Here is a tiny trained network, its code and every weight. The questions are about switching its units off for an input and a class, where a switched-off unit gives its printed mean instead of its output.

import numpy as np


def w(rows, s, z=0):
    codes = np.array(rows[::2]) - 128.0
    scale = np.full(codes.shape[1], s)
    scale[-1] = z or s
    return codes * scale


def f(y):
    return np.maximum(y, 0)


def log_softmax(a):
    a = a - a.max(-1, keepdims=True)
    return a - np.log(np.exp(a).sum(-1, keepdims=True))


def net(x, mask):
    res = np.array(x, float).reshape(1, 3) / 4 @ E
    y = f(res @ A[0][:, :-1].T + A[0][:, -1])
    res = res + np.where(mask, y, B[0][:, -1]) @ B[0][:, :-1]
    return log_softmax(res[-1] @ U[:, :-1].T + U[:, -1])


A, B = {}, {}
E = w([
[202,45,193,221,118,93,115,241,187,173],'x0',
[76,124,154,203,223,39,84,59,50,164],'x1',
[153,58,114,74,235,254,65,86,145,226],'x2',
],0.0092)
A[0] = w([
[173,119,132,55,106,188,137,165,209,129,171],'n0',
[139,208,142,194,36,2,199,172,115,50,14],'n1',
[201,62,120,83,248,253,43,103,165,233,2],'n2',
[166,142,130,44,62,181,135,163,170,109,146],'n3',
[99,110,203,203,213,67,79,89,78,155,173],'n4',
[205,62,172,215,132,123,102,186,165,172,123],'n5',
[178,61,195,195,119,69,125,211,188,195,106],'n6',
[95,74,168,207,188,25,82,111,57,175,184],'n7',
[184,133,115,98,33,165,171,191,199,117,160],'n8',
[125,137,167,209,162,73,63,82,71,176,179],'n9',
[186,66,142,197,149,126,91,179,148,153,112],'n10',
[201,57,195,193,128,83,104,188,192,159,113],'n11',
[58,228,38,14,121,165,147,33,51,108,84],'n12',
[198,80,187,187,76,97,132,188,184,196,124],'n13',
[180,72,138,83,63,191,186,192,204,92,177],'n14',
],0.0082,0.0025)
B[0] = w([
[90,90,170,223,151,171,78,181,157,75,195],'n0',
[222,53,195,152,46,28,217,229,58,236,224],'n1',
[220,39,197,130,2,37,232,227,52,235,249],'n2',
[111,109,151,164,186,167,64,99,148,84,192],'n3',
[76,92,182,207,151,197,93,140,197,79,209],'n4',
[114,188,83,69,166,123,143,57,90,123,211],'n5',
[158,193,50,77,167,89,148,49,80,96,220],'n6',
[70,77,191,199,168,216,55,190,197,92,215],'n7',
[78,72,199,188,150,190,75,156,217,97,209],'n8',
[57,82,189,159,156,185,78,167,214,87,197],'n9',
[130,168,69,77,164,76,127,102,108,96,190],'n10',
[144,162,43,43,172,116,158,95,67,61,215],'n11',
[158,207,35,28,196,109,111,49,66,40,229],'n12',
[114,176,62,63,174,111,143,66,93,101,213],'n13',
[51,74,191,182,159,210,50,150,194,115,215],'n14',
],0.0081,0.017)
U = w([
[13,78,199,227,200,224,2,145,239,43,254],'0',
[119,208,7,5,212,100,114,10,53,35,97],'1',
[204,40,204,157,24,27,220,231,55,227,27],'2',
],0.0097,0.0024)

Each question gives the input, the list of numbers given to net, and the class t.
The units are the neurons (one row each of A and B). Each row of codes is followed by its name. A weight is (code - 128) times the scale printed after its matrix; where a second scale follows, it is the last column's (A, B and U).
mask holds one flag per neuron, in row order. A switched-off neuron (its flag False) gives its mean, the last column of its row in B, instead of its output. The means were averaged over made-up inputs and are rounded, as every weight is.
A unit's drop is (log p(t) with every unit on - log p(t) with that unit switched off) / (log p(t) with every unit on - log p(t) with every unit switched off).
The circuit of an input: a set's keep is (log p(t) with only the set's units on - log p(t) with every unit switched off) / (log p(t) with every unit on - log p(t) with every unit switched off). Starting from the 12 units with the biggest drops (on a tie, the unit counted first), units are removed one at a time, each time the one whose removal leaves the highest keep (on an exact tie, the one counted first), for as long as the keep stays at least 0.8.
units of the circuit, in order: the units of the circuit, biggest drop first
top k neurons: the k neurons with the biggest drops, biggest first
drop of u: that unit's drop, to one decimal
input [-6,-6,8], class 2: units of the circuit, in order -> (n2)
input [-6,-6,6], class 0: top 2 neurons -> (n1, n0)
input [-5,5,1], class 0: top 2 neurons -> (n6, n11)
input [5,-1,-6], class 2: top 2 neurons -> (n1, n12)
input [6,-5,7], class 2: top 2 neurons -> (n2, n12)
input [8,3,-7], class 1: top 2 neurons -> (n6, n2)
input [-6,7,6], class 0: top 2 neurons -> (n1, n4)
input [4,3,-2], class 1: top 2 neurons -> (n14, n8)
input [8,5,8], class 1: drop of n13 -> 0.3
input [2,0,-1], class 1: drop of n2 -> 1.0
input [4,0,6], class 2: drop of n2 -> 2.2
